Below is a small trained network, with its code and all its weights. Each question gives an input and a class and asks what happens when units are switched off, that is, made to give their printed mean instead of their output.

import numpy as np


def w(rows, s, z=0):
    codes = np.array(rows[::2]) - 128.0
    scale = np.full(codes.shape[1], s)
    scale[-1] = z or s
    return codes * scale


def norm(h):
    return h / np.sqrt((h * h).mean(-1, keepdims=True) + 1e-5)


def f(y):
    return y / 2 * (1 + np.tanh(0.7978845608 * (y + 0.044715 * y**3)))


def log_softmax(a):
    a = a - a.max(-1, keepdims=True)
    return a - np.log(np.exp(a).sum(-1, keepdims=True))


def net(x, mask):
    res = np.array(x, float).reshape(1, 4) / 4 @ E
    u = 0
    for l in range(2):
        y = f(norm(res) @ A[l][:, :-1].T + A[l][:, -1])
        res = res + np.where(mask[u : u + 15], y, B[l][:, -1]) @ B[l][:, :-1]
        u += 15
    return log_softmax(norm(res)[-1] @ U[:, :-1].T + U[:, -1])


A, B = {}, {}
E = w([
[160,123,225,66,220],'x0',
[63,109,154,1,139],'x1',
[41,47,129,135,193],'x2',
[34,189,192,164,172],'x3',
],0.0071)
A[0] = w([
[168,248,147,169,141,150],'L0N0',
[201,131,200,177,130,95],'L0N1',
[126,126,165,60,138,118],'L0N2',
[154,198,124,122,105,120],'L0N3',
[49,137,144,159,141,104],'L0N4',
[90,102,44,60,125,4],'L0N5',
[116,102,92,98,155,4],'L0N6',
[88,30,119,86,135,179],'L0N7',
[62,190,233,111,115,91],'L0N8',
[110,82,92,135,144,180],'L0N9',
[60,154,153,128,175,7],'L0N10',
[226,126,186,73,189,215],'L0N11',
[49,155,189,146,185,92],'L0N12',
[217,151,173,37,157,51],'L0N13',
[107,114,160,110,186,198],'L0N14',
],0.013,0.0037)
B[0] = w([
[19,212,206,116,23,213],'L0N0',
[193,132,133,181,68,174],'L0N1',
[51,17,96,12,108,192],'L0N2',
[101,196,209,205,106,168],'L0N3',
[227,58,146,106,109,181],'L0N4',
[93,181,112,225,53,164],'L0N5',
[47,152,191,130,66,129],'L0N6',
[44,184,135,222,48,218],'L0N7',
[17,50,177,63,89,222],'L0N8',
[155,161,54,224,133,167],'L0N9',
[174,66,123,68,155,172],'L0N10',
[130,38,75,86,129,254],'L0N11',
[133,3,103,41,138,221],'L0N12',
[142,89,112,71,123,218],'L0N13',
[115,93,23,83,68,204],'L0N14',
],0.0069,0.0079)
A[1] = w([
[79,205,122,163,101,228],'L1N0',
[130,69,46,150,100,89],'L1N1',
[137,195,83,39,130,14],'L1N2',
[67,110,150,127,127,239],'L1N3',
[182,155,165,184,98,255],'L1N4',
[130,58,66,194,104,196],'L1N5',
[62,130,111,81,210,190],'L1N6',
[100,190,162,174,132,208],'L1N7',
[179,113,81,97,151,87],'L1N8',
[60,110,165,60,178,218],'L1N9',
[141,126,167,18,71,130],'L1N10',
[142,198,103,71,153,66],'L1N11',
[10,90,142,120,90,246],'L1N12',
[138,86,57,134,111,177],'L1N13',
[158,66,57,155,108,177],'L1N14',
],0.013,0.0028)
B[1] = w([
[199,228,134,186,139,182],'L1N0',
[114,148,161,145,200,193],'L1N1',
[129,72,170,126,206,129],'L1N2',
[206,127,137,115,75,178],'L1N3',
[111,164,38,96,76,172],'L1N4',
[125,180,185,105,157,203],'L1N5',
[179,130,120,162,77,159],'L1N6',
[192,164,70,140,79,159],'L1N7',
[65,104,157,167,194,141],'L1N8',
[141,125,29,165,74,195],'L1N9',
[159,80,132,102,146,210],'L1N10',
[83,122,173,104,153,119],'L1N11',
[198,148,79,82,85,247],'L1N12',
[111,149,204,87,196,188],'L1N13',
[105,159,255,101,163,195],'L1N14',
],0.0085,0.013)
U = w([
[132,20,58,33,87,169],'0',
[141,246,70,214,68,196],'1',
[82,73,42,234,179,3],'2',
[113,155,216,125,251,147],'3',
],0.013,0.007)

Each question gives the input, the list of numbers given to net, and the class t.
The units are the neurons (one row each of A and B). Each row of codes is followed by its name. A weight is (code - 128) times the scale printed after its matrix; where a second scale follows, it is the last column's (A, B and U).
mask holds one flag per neuron, layer by layer. A switched-off neuron (its flag False) gives its mean, the last column of its row in B, instead of its output. The means were averaged over made-up inputs and are rounded, as every weight is.
A unit's drop is (log p(t) with every unit on - log p(t) with that unit switched off) / (log p(t) with every unit on - log p(t) with every unit switched off).
The circuit of an input: a set's keep is (log p(t) with only the set's units on - log p(t) with every unit switched off) / (log p(t) with every unit on - log p(t) with every unit switched off). Starting from the 12 units with the biggest drops (on a tie, the unit counted first), units are removed one at a time, each time the one whose removal leaves the highest keep (on an exact tie, the one counted first), for as long as the keep stays at least 0.8.
units of the circuit, in order: the units of the circuit, biggest drop first
unit that matters most: the unit with the biggest drop
k most important neurons: the k neurons with the biggest drops, biggest first
k most important neurons of layer l: the k neurons of layer l with the biggest drops, biggest first
drop when u is switched off: that unit's drop, to one decimal
input [-5,-7,4,6], class 3: unit that matters most => L0N7
input [1,6,7,-3], class 1: units of the circuit, in order => (L0N7; L0N5)
input [-2,-1,2,-4], class 1: 2 most important neurons => (L0N11; L0N12)
input [1,-8,-1,-8], class 3: 2 most important neurons of layer 0 => (L0N7; L0N5)
input [6,-2,-8,4], class 0: 2 most important neurons of layer 0 => (L0N11; L0N13)
input [4,-7,6,6], class 0: 2 most important neurons of layer 0 => (L0N12; L0N8)
input [-8,-2,6,-5], class 1: 2 most important neurons => (L0N12; L0N11)
input [-2,-6,2,8], class 0: 2 most important neurons => (L0N12; L0N4)
input [0,-8,7,8], class 3: 2 most important neurons => (L0N4; L0N2)
input [-8,5,-7,-7], class 1: 3 most important neurons => (L0N11; L0N12; L0N2)
input [-8,-6,8,-3], class 3: 2 most important neurons of layer 0 => (L0N0; L0N3)
input [6,-3,2,-1], class 3: 2 most important neurons of layer 0 => (L0N8; L0N1)
input [-1,-8,6,-2], class 3: drop when L0N3 is switched off => 0.1
input [-8,2,2,0], class 1: drop when L0N12 is switched off => 0.1
input [-1,5,4,-8], class 1: drop when L0N7 is switched off => 0.4
input [6,-6,4,-4], class 3: drop when L1N1 is switched off => 0.0
input [0,-7,6,-2], class 3: most important neuron => (L0N0)
